Below are the code and all the weights of a small trained network. Each question names an input and a target symbol and asks about switching units off, where a switched-off unit gives its printed mean instead of its output.

import numpy as np


def w(rows, s, z=0):
    codes = np.array(rows[::2]) - 128.0
    scale = np.full(codes.shape[1], s)
    scale[-1] = z or s
    return codes * scale


def norm(h):
    return h / np.sqrt((h * h).mean(-1, keepdims=True) + 1e-5)


def softmax(a):
    e = np.exp(a - a.max(-1, keepdims=True))
    return e / e.sum(-1, keepdims=True)


def log_softmax(a):
    a = a - a.max(-1, keepdims=True)
    return a - np.log(np.exp(a).sum(-1, keepdims=True))


def net(x, mask):
    ids = ['αβζμξστψ'.index(c) for c in x.split()]
    T = len(ids)
    res = E[ids] + P[:T]
    u = 0
    for l in range(2):
        r = norm(res)
        for j in range(3):
            rows = slice(4 * j, 4 * j + 4)
            q, k, v = (r @ M[l][rows].T for M in (Q, K, V))
            z = softmax(np.where(np.tri(T) > 0, q @ k.T / 4**0.5, -1e9)) @ v
            o = O[l][rows]
            res = res + np.where(mask[u + j], z, o[:, -1]) @ o[:, :-1]
        u += 3
    return log_softmax(norm(res)[-1] @ U[:, :-1].T + U[:, -1])


Q, K, V, O = {}, {}, {}, {}
E = w([
[148,127,108],'α',
[220,7,12],'β',
[103,139,161],'ζ',
[147,134,14],'μ',
[111,142,157],'ξ',
[101,142,146],'σ',
[136,137,100],'τ',
[105,161,124],'ψ',
],0.02)
P = w([
[135,118,120],'0',
[131,177,14],'1',
[145,147,140],'2',
[2,186,145],'3',
[165,60,200],'4',
[159,159,146],'5',
],0.021)
Q[0] = w([
[147,110,143],'0.h1',
[138,175,135],'0.h1',
[141,128,141],'0.h1',
[126,254,125],'0.h1',
[174,144,127],'0.h2',
[159,112,136],'0.h2',
[130,108,135],'0.h2',
[123,113,133],'0.h2',
[127,154,132],'0.h3',
[130,160,134],'0.h3',
[140,97,127],'0.h3',
[82,149,121],'0.h3',
],0.072)
K[0] = w([
[138,79,135],'0.h1',
[90,155,156],'0.h1',
[133,80,135],'0.h1',
[27,253,184],'0.h1',
[181,136,94],'0.h2',
[196,170,155],'0.h2',
[143,149,162],'0.h2',
[130,143,158],'0.h2',
[127,164,140],'0.h3',
[134,167,133],'0.h3',
[136,81,100],'0.h3',
[77,170,194],'0.h3',
],0.039)
V[0] = w([
[154,71,120],'0.h1',
[161,77,116],'0.h1',
[118,129,127],'0.h1',
[153,92,123],'0.h1',
[140,133,182],'0.h2',
[128,94,110],'0.h2',
[148,33,100],'0.h2',
[186,85,169],'0.h2',
[145,151,168],'0.h3',
[147,139,128],'0.h3',
[255,190,110],'0.h3',
[110,127,149],'0.h3',
],0.026)
O[0] = w([
[156,40,115,68],'0.h1',
[136,51,113,73],'0.h1',
[130,119,127,136],'0.h1',
[143,79,119,85],'0.h1',
[136,100,234,6],'0.h2',
[144,114,88,144],'0.h2',
[187,79,55,127],'0.h2',
[186,82,180,19],'0.h2',
[77,192,138,88],'0.h3',
[130,139,141,144],'0.h3',
[188,211,252,254],'0.h3',
[94,143,109,87],'0.h3',
],0.024,0.0081)
Q[1] = w([
[92,100,143],'1.h1',
[157,168,136],'1.h1',
[23,131,152],'1.h1',
[3,124,183],'1.h1',
[142,144,116],'1.h2',
[94,128,173],'1.h2',
[114,126,100],'1.h2',
[110,135,63],'1.h2',
[123,105,151],'1.h3',
[85,112,137],'1.h3',
[60,60,109],'1.h3',
[155,147,162],'1.h3',
],0.042)
K[1] = w([
[132,56,148],'1.h1',
[93,205,88],'1.h1',
[67,36,218],'1.h1',
[46,9,199],'1.h1',
[146,130,104],'1.h2',
[137,197,144],'1.h2',
[93,100,120],'1.h2',
[69,72,94],'1.h2',
[166,143,121],'1.h3',
[100,200,119],'1.h3',
[128,253,175],'1.h3',
[153,81,90],'1.h3',
],0.031)
V[1] = w([
[91,179,92],'1.h1',
[219,237,14],'1.h1',
[115,44,93],'1.h1',
[125,100,128],'1.h1',
[135,206,13],'1.h2',
[156,127,71],'1.h2',
[115,38,87],'1.h2',
[96,85,176],'1.h2',
[31,47,98],'1.h3',
[64,125,212],'1.h3',
[94,4,169],'1.h3',
[132,217,157],'1.h3',
],0.027)
O[1] = w([
[99,107,151,177],'1.h1',
[151,168,254,251],'1.h1',
[110,185,89,86],'1.h1',
[126,142,113,109],'1.h1',
[200,102,68,209],'1.h2',
[136,90,95,161],'1.h2',
[122,54,165,115],'1.h2',
[111,136,180,84],'1.h2',
[147,39,178,99],'1.h3',
[178,152,202,48],'1.h3',
[107,94,213,97],'1.h3',
[164,180,108,107],'1.h3',
],0.04,0.027)
U = w([
[39,165,152,235],'α',
[59,55,193,143],'β',
[39,101,100,153],'ζ',
[251,112,159,8],'μ',
[158,110,64,119],'ξ',
[92,76,105,124],'σ',
[108,188,147,181],'τ',
[130,179,92,89],'ψ',
],0.022,0.011)

Each question gives the input, a string of symbols that net reads in full, and the target symbol t.
The units are the heads (4 rows each of Q, K, V and O). Each row of codes is followed by its name. A weight is (code - 128) times the scale printed after its matrix; where a second scale follows, it is the last column's (O and U).
mask holds one flag per head, layer by layer. A switched-off head (its flag False) gives its mean, the last column of its rows in O, instead of its output. The means were averaged over made-up inputs and are rounded, as every weight is.
A unit's drop is (log p(t) with every unit on - log p(t) with that unit switched off) / (log p(t) with every unit on - log p(t) with every unit switched off).
The circuit of an input: a set's keep is (log p(t) with only the set's units on - log p(t) with every unit switched off) / (log p(t) with every unit on - log p(t) with every unit switched off). Starting from all 6 units, units are removed one at a time, each time the one whose removal leaves the highest keep (on an exact tie, the one counted first), for as long as the keep stays at least 0.8.
circuit, biggest first: the units of the circuit, biggest drop first
unit that matters most: the unit with the biggest drop
heads that matter: for each layer, one digit per head in row order, 1 if its drop is at least 0.15 and else 0, layers parted by /
input ξ β ξ ξ β μ, target β: unit that matters most : 0.h1
input ψ ξ μ μ β σ, target β: circuit, biggest first : 1.h3, 0.h1
input β σ ξ, target β: heads that matter : 010 / 000
input β ξ ξ μ, target α: heads that matter : 100 / 001
input α τ α ξ ζ, target α: circuit, biggest first : 1.h2, 0.h2
input ξ μ β α α, target β: heads that matter : 100 / 000
input τ β τ μ μ, target τ: heads that matter : 101 / 010
input ξ β β ζ α, target β: heads that matter : 100 / 010
input μ β ψ, target β: heads that matter : 110 / 111
input σ ξ α ξ ζ, target α: heads that matter : 000 / 010
input α μ ξ, target α: circuit, biggest first : 0.h1, 0.h3
input μ μ α μ ξ ξ, target α: circuit, biggest first : 0.h1, 1.h3
input μ β ξ μ α, target ξ: circuit, biggest first : 0.h2, 1.h1
input ξ ζ τ ξ ξ, target τ: heads that matter : 101 / 011
input μ μ β, target β: circuit, biggest first : 0.h1, 1.h2
input μ ξ τ, target α: unit that matters most : 0.h3
input β μ ζ, target β: heads that matter : 110 / 000
input μ μ ξ μ, target α: heads that matter : 101 / 000
input μ μ μ ξ ξ β, target β: circuit, biggest first : 0.h3, 1.h3
input μ ξ μ μ β α, target α: unit that matters most : 1.h2
